Below is a small trained network, with its code and all its weights. Each question gives an input and a class and asks what happens when units are switched off, that is, made to give their printed mean instead of their output.

import numpy as np


def w(rows, s, z=0):
    codes = np.array(rows[::2]) - 128.0
    scale = np.full(codes.shape[1], s)
    scale[-1] = z or s
    return codes * scale


def f(y):
    return np.maximum(y, 0)


def log_softmax(a):
    a = a - a.max(-1, keepdims=True)
    return a - np.log(np.exp(a).sum(-1, keepdims=True))


def net(x, mask):
    res = np.array(x, float).reshape(1, 3) / 4 @ E
    y = f(res @ A[0][:, :-1].T + A[0][:, -1])
    res = res + np.where(mask, y, B[0][:, -1]) @ B[0][:, :-1]
    return log_softmax(res[-1] @ U[:, :-1].T + U[:, -1])


A, B = {}, {}
E = w([
[101,255,185],'x0',
[106,166,15],'x1',
[24,59,146],'x2',
],0.0088)
A[0] = w([
[86,84,206,129],'neuron 0',
[151,153,97,110],'neuron 1',
[137,156,113,55],'neuron 2',
[132,53,152,223],'neuron 3',
[124,192,195,118],'neuron 4',
[138,176,132,151],'neuron 5',
[134,162,59,100],'neuron 6',
[83,132,163,93],'neuron 7',
[170,57,97,252],'neuron 8',
[182,169,65,128],'neuron 9',
[87,199,101,72],'neuron 10',
[87,118,120,137],'neuron 11',
[231,119,200,187],'neuron 12',
[146,160,127,158],'neuron 13',
[91,184,152,160],'neuron 14',
[169,176,131,163],'neuron 15',
[185,121,174,174],'neuron 16',
[195,109,65,224],'neuron 17',
[126,102,154,166],'neuron 18',
[121,32,104,169],'neuron 19',
[74,251,165,174],'neuron 20',
[226,124,184,186],'neuron 21',
[153,59,116,254],'neuron 22',
[162,146,59,106],'neuron 23',
[61,139,153,135],'neuron 24',
[42,135,62,36],'neuron 25',
[195,129,128,185],'neuron 26',
[70,135,90,71],'neuron 27',
[156,64,144,129],'neuron 28',
[111,140,120,156],'neuron 29',
[115,116,161,133],'neuron 30',
[10,121,87,56],'neuron 31',
[150,167,85,68],'neuron 32',
[55,85,234,95],'neuron 33',
],0.017,0.0041)
B[0] = w([
[143,203,201,190],'neuron 0',
[107,146,159,160],'neuron 1',
[111,127,146,146],'neuron 2',
[48,106,159,193],'neuron 3',
[184,109,142,198],'neuron 4',
[118,102,165,174],'neuron 5',
[100,171,157,181],'neuron 6',
[175,173,126,158],'neuron 7',
[30,165,60,203],'neuron 8',
[117,195,189,195],'neuron 9',
[94,72,156,185],'neuron 10',
[137,100,132,156],'neuron 11',
[131,31,26,197],'neuron 12',
[115,110,152,164],'neuron 13',
[179,79,165,189],'neuron 14',
[98,89,160,184],'neuron 15',
[140,79,71,171],'neuron 16',
[122,236,106,197],'neuron 17',
[101,129,154,156],'neuron 18',
[16,80,157,206],'neuron 19',
[209,5,244,250],'neuron 20',
[115,40,40,191],'neuron 21',
[12,91,109,196],'neuron 22',
[137,228,140,179],'neuron 23',
[193,151,120,170],'neuron 24',
[153,63,23,180],'neuron 25',
[111,153,72,171],'neuron 26',
[122,65,100,161],'neuron 27',
[68,96,157,172],'neuron 28',
[113,114,130,146],'neuron 29',
[142,165,143,152],'neuron 30',
[156,45,47,192],'neuron 31',
[110,164,172,167],'neuron 32',
[196,249,200,208],'neuron 33',
],0.026,0.015)
U = w([
[102,76,2,250],'0',
[70,96,254,61],'1',
[237,24,72,237],'2',
[215,157,199,77],'3',
[88,228,104,30],'4',
],0.0094,0.0013)

Each question gives the input, the list of numbers given to net, and the class t.
The units are the neurons (one row each of A and B). Each row of codes is followed by its name. A weight is (code - 128) times the scale printed after its matrix; where a second scale follows, it is the last column's (A, B and U).
mask holds one flag per neuron, in row order. A switched-off neuron (its flag False) gives its mean, the last column of its row in B, instead of its output. The means were averaged over made-up inputs and are rounded, as every weight is.
A unit's drop is (log p(t) with every unit on - log p(t) with that unit switched off) / (log p(t) with every unit on - log p(t) with every unit switched off).
most important unit: the unit with the biggest drop
top k neurons: the k neurons with the biggest drops, biggest first
drop of u: that unit's drop, to one decimal
input [5,-7,1], class 3: most important unit -> neuron 33
input [-4,1,7], class 0: top 3 neurons -> [neuron 31; neuron 20; neuron 25]
input [-1,1,0], class 4: top 2 neurons -> [neuron 20; neuron 12]
input [1,-8,1], class 3: top 3 neurons -> [neuron 33; neuron 0; neuron 31]
input [-4,0,-2], class 0: top 2 neurons -> [neuron 33; neuron 0]
input [-2,1,1], class 0: top 2 neurons -> [neuron 20; neuron 33]
input [1,6,1], class 2: top 2 neurons -> [neuron 25; neuron 8]
input [2,-8,2], class 3: drop of neuron 33 -> 0.5
input [-8,3,0], class 4: drop of neuron 21 -> 0.2
input [0,4,3], class 0: drop of neuron 20 -> 0.5
input [0,8,-2], class 4: drop of neuron 20 -> 0.1
